Here is a tiny trained network, its code and every weight. The questions are about switching its units off for an input and a class, where a switched-off unit gives its printed mean instead of its output.

import numpy as np


def w(rows, s, z=0):
    codes = np.array(rows[::2]) - 128.0
    scale = np.full(codes.shape[1], s)
    scale[-1] = z or s
    return codes * scale


def f(y):
    return np.maximum(y, 0)


def log_softmax(a):
    a = a - a.max(-1, keepdims=True)
    return a - np.log(np.exp(a).sum(-1, keepdims=True))


def net(x, mask):
    res = np.array(x, float).reshape(1, 3) / 4 @ E
    y = f(res @ A[0][:, :-1].T + A[0][:, -1])
    res = res + np.where(mask, y, B[0][:, -1]) @ B[0][:, :-1]
    return log_softmax(res[-1] @ U[:, :-1].T + U[:, -1])


A, B = {}, {}
E = w([
[44,144,101,170],'x0',
[138,69,197,189],'x1',
[145,2,73,125],'x2',
],0.0095)
A[0] = w([
[44,128,88,165,132],'N0',
[140,156,132,141,115],'N1',
[145,111,144,172,99],'N2',
[161,91,104,158,108],'N3',
[134,112,101,143,109],'N4',
[150,115,100,151,105],'N5',
[131,108,146,126,251],'N6',
[137,102,87,169,94],'N7',
[172,106,109,149,119],'N8',
[86,112,152,155,125],'N9',
[192,137,178,200,108],'N10',
[115,150,153,146,124],'N11',
[137,97,85,150,85],'N12',
[107,96,77,168,114],'N13',
[105,173,97,99,141],'N14',
[192,122,138,98,123],'N15',
[100,157,140,163,131],'N16',
[141,95,94,125,73],'N17',
[99,158,158,129,109],'N18',
[153,134,153,123,170],'N19',
[86,148,151,142,125],'N20',
[124,142,153,126,255],'N21',
[180,167,196,93,116],'N22',
[113,177,62,6,163],'N23',
[113,158,134,123,115],'N24',
[134,152,174,90,86],'N25',
],0.018,0.0038)
B[0] = w([
[209,117,27,177,194],'N0',
[117,81,202,109,155],'N1',
[107,117,161,181,166],'N2',
[98,169,121,85,176],'N3',
[117,117,164,84,151],'N4',
[93,157,179,88,150],'N5',
[164,150,67,117,176],'N6',
[71,125,125,100,165],'N7',
[150,142,121,56,165],'N8',
[238,100,123,223,166],'N9',
[171,48,214,191,202],'N10',
[37,90,129,48,165],'N11',
[97,122,177,82,168],'N12',
[57,219,133,80,178],'N13',
[155,98,102,194,188],'N14',
[198,149,3,75,183],'N15',
[99,157,99,77,173],'N16',
[114,133,206,107,165],'N17',
[107,118,139,54,173],'N18',
[140,102,87,118,166],'N19',
[107,204,105,102,169],'N20',
[129,158,47,117,180],'N21',
[103,163,71,101,212],'N22',
[169,89,248,196,245],'N23',
[40,149,137,116,162],'N24',
[63,112,105,103,172],'N25',
],0.0067,0.012)
U = w([
[37,145,141,6,49],'0',
[148,124,58,105,252],'1',
[150,88,188,167,65],'2',
],0.015,0.0032)

Each question gives the input, the list of numbers given to net, and the class t.
The units are the neurons (one row each of A and B). Each row of codes is followed by its name. A weight is (code - 128) times the scale printed after its matrix; where a second scale follows, it is the last column's (A, B and U).
mask holds one flag per neuron, in row order. A switched-off neuron (its flag False) gives its mean, the last column of its row in B, instead of its output. The means were averaged over made-up inputs and are rounded, as every weight is.
A unit's drop is (log p(t) with every unit on - log p(t) with that unit switched off) / (log p(t) with every unit on - log p(t) with every unit switched off).
The circuit of an input: a set's keep is (log p(t) with only the set's units on - log p(t) with every unit switched off) / (log p(t) with every unit on - log p(t) with every unit switched off). Starting from the 12 units with the biggest drops (on a tie, the unit counted first), units are removed one at a time, each time the one whose removal leaves the highest keep (on an exact tie, the one counted first), for as long as the keep stays at least 0.8.
units of the circuit, in order: the units of the circuit, biggest drop first
unit that matters most: the unit with the biggest drop
top k neurons: the k neurons with the biggest drops, biggest first
drop when u is switched off: that unit's drop, to one decimal
input [4,-6,-2], class 2: unit that matters most	N23
input [-4,-5,6], class 0: units of the circuit, in order	N0; N17
input [-7,7,-1], class 1: top 4 neurons	N23; N15; N22; N6
input [6,5,0], class 1: top 2 neurons	N23; N0
input [-1,-1,3], class 0: top 2 neurons	N0; N9
input [7,6,-1], class 1: top 2 neurons	N23; N0
input [-3,-5,5], class 0: top 3 neurons	N10; N0; N9
input [-2,-7,-5], class 2: top 2 neurons	N23; N14
input [-8,8,4], class 1: top 3 neurons	N15; N23; N6
input [8,2,-5], class 1: top 2 neurons	N0; N9
input [-8,-6,-5], class 1: top 2 neurons	N15; N22
input [7,-3,1], class 1: top 2 neurons	N0; N10
input [-7,4,-3], class 1: top 2 neurons	N23; N15
input [-8,6,3], class 1: units of the circuit, in order	N15
input [-8,4,5], class 1: top 2 neurons	N15; N23
input [-8,5,8], class 0: drop when N21 is switched off	0.0
input [-1,-3,0], class 2: drop when N23 is switched off	0.2
input [2,-5,-1], class 2: drop when N23 is switched off	0.4
